Below are the code and all the weights of a small trained network. Each question names an input and a class and asks about switching units off, where a switched-off unit gives its printed mean instead of its output.

import numpy as np


def w(rows, s, z=0):
    codes = np.array(rows[::2]) - 128.0
    scale = np.full(codes.shape[1], s)
    scale[-1] = z or s
    return codes * scale


def f(y):
    return np.maximum(y, 0)


def log_softmax(a):
    a = a - a.max(-1, keepdims=True)
    return a - np.log(np.exp(a).sum(-1, keepdims=True))


def net(x, mask):
    res = np.array(x, float).reshape(1, 6) / 4 @ E
    y = f(res @ A[0][:, :-1].T + A[0][:, -1])
    res = res + np.where(mask, y, B[0][:, -1]) @ B[0][:, :-1]
    return log_softmax(res[-1] @ U[:, :-1].T + U[:, -1])


A, B = {}, {}
E = w([
[42,79,177,127,96],'x0',
[111,46,114,125,235],'x1',
[78,168,180,106,156],'x2',
[102,191,86,232,151],'x3',
[213,150,251,203,183],'x4',
[166,103,85,200,122],'x5',
],0.011)
A[0] = w([
[155,212,188,103,85,146],'N0',
[122,5,119,133,189,203],'N1',
[92,179,154,151,149,253],'N2',
[140,95,119,69,90,143],'N3',
[180,145,109,150,129,190],'N4',
[107,146,103,78,135,99],'N5',
[125,82,117,27,39,137],'N6',
[121,193,113,186,176,176],'N7',
[104,89,200,158,158,63],'N8',
[191,131,77,144,120,123],'N9',
[160,143,67,165,84,193],'N10',
[55,139,99,96,149,139],'N11',
[97,137,161,119,124,41],'N12',
[32,142,90,87,154,150],'N13',
[148,113,131,75,46,124],'N14',
[36,136,104,104,154,160],'N15',
[117,145,150,97,154,60],'N16',
[47,173,101,168,58,195],'N17',
[144,75,161,128,134,152],'N18',
[63,75,107,144,66,48],'N19',
[59,116,179,103,131,56],'N20',
],0.015,0.0044)
B[0] = w([
[220,69,111,145,4,206],'N0',
[137,88,19,124,36,245],'N1',
[184,62,126,126,79,187],'N2',
[93,86,94,95,100,198],'N3',
[164,123,111,101,167,179],'N4',
[99,114,151,105,167,171],'N5',
[58,20,86,75,111,252],'N6',
[113,83,104,86,143,199],'N7',
[154,162,93,136,142,190],'N8',
[131,94,87,114,199,183],'N9',
[174,227,73,177,184,199],'N10',
[99,102,167,113,156,197],'N11',
[171,113,125,104,127,149],'N12',
[54,107,229,49,156,220],'N13',
[65,78,124,73,123,202],'N14',
[38,110,196,96,140,207],'N15',
[165,143,140,155,88,153],'N16',
[105,177,85,110,39,213],'N17',
[133,147,104,114,107,179],'N18',
[65,201,160,169,91,197],'N19',
[199,28,68,50,167,185],'N20',
],0.011,0.017)
U = w([
[153,191,153,135,252,61],'0',
[105,142,195,255,124,18],'1',
[20,209,173,128,55,103],'2',
[213,149,197,135,69,116],'3',
[188,148,21,160,62,228],'4',
[139,83,169,186,169,19],'5',
[99,150,195,228,121,1],'6',
[68,86,137,59,81,189],'7',
],0.0093,0.0046)

Each question gives the input, the list of numbers given to net, and the class t.
The units are the neurons (one row each of A and B). Each row of codes is followed by its name. A weight is (code - 128) times the scale printed after its matrix; where a second scale follows, it is the last column's (A, B and U).
mask holds one flag per neuron, in row order. A switched-off neuron (its flag False) gives its mean, the last column of its row in B, instead of its output. The means were averaged over made-up inputs and are rounded, as every weight is.
A unit's drop is (log p(t) with every unit on - log p(t) with that unit switched off) / (log p(t) with every unit on - log p(t) with every unit switched off).
The circuit of an input: a set's keep is (log p(t) with only the set's units on - log p(t) with every unit switched off) / (log p(t) with every unit on - log p(t) with every unit switched off). Starting from the 12 units with the biggest drops (on a tie, the unit counted first), units are removed one at a time, each time the one whose removal leaves the highest keep (on an exact tie, the one counted first), for as long as the keep stays at least 0.8.
units of the circuit, in order: the units of the circuit, biggest drop first
most important unit: the unit with the biggest drop
k most important neurons: the k neurons with the biggest drops, biggest first
drop of u: that unit's drop, to one decimal
input [2,-4,-1,0,6,-8], class 3: most important unit : N1
input [-3,4,7,7,6,-7], class 4: units of the circuit, in order : [N13; N8]
input [5,-6,7,-6,7,-7], class 4: units of the circuit, in order : [N0; N13]
input [7,7,-5,2,-6,6], class 2: units of the circuit, in order : [N19; N20]
input [-6,-2,-8,-3,1,5], class 0: 2 most important neurons : [N1; N0]
input [0,-6,-3,5,-6,4], class 2: 4 most important neurons : [N1; N19; N0; N20]
input [1,-1,1,4,4,-8], class 3: 2 most important neurons : [N1; N6]
input [-3,2,7,3,8,-4], class 4: drop of N15 : 0.2
input [-2,-1,-4,-2,4,-8], class 3: drop of N1 : 0.3
input [2,-3,0,-6,6,3], class 3: drop of N1 : 0.3
input [-8,2,4,3,-1,4], class 0: drop of N0 : 0.2
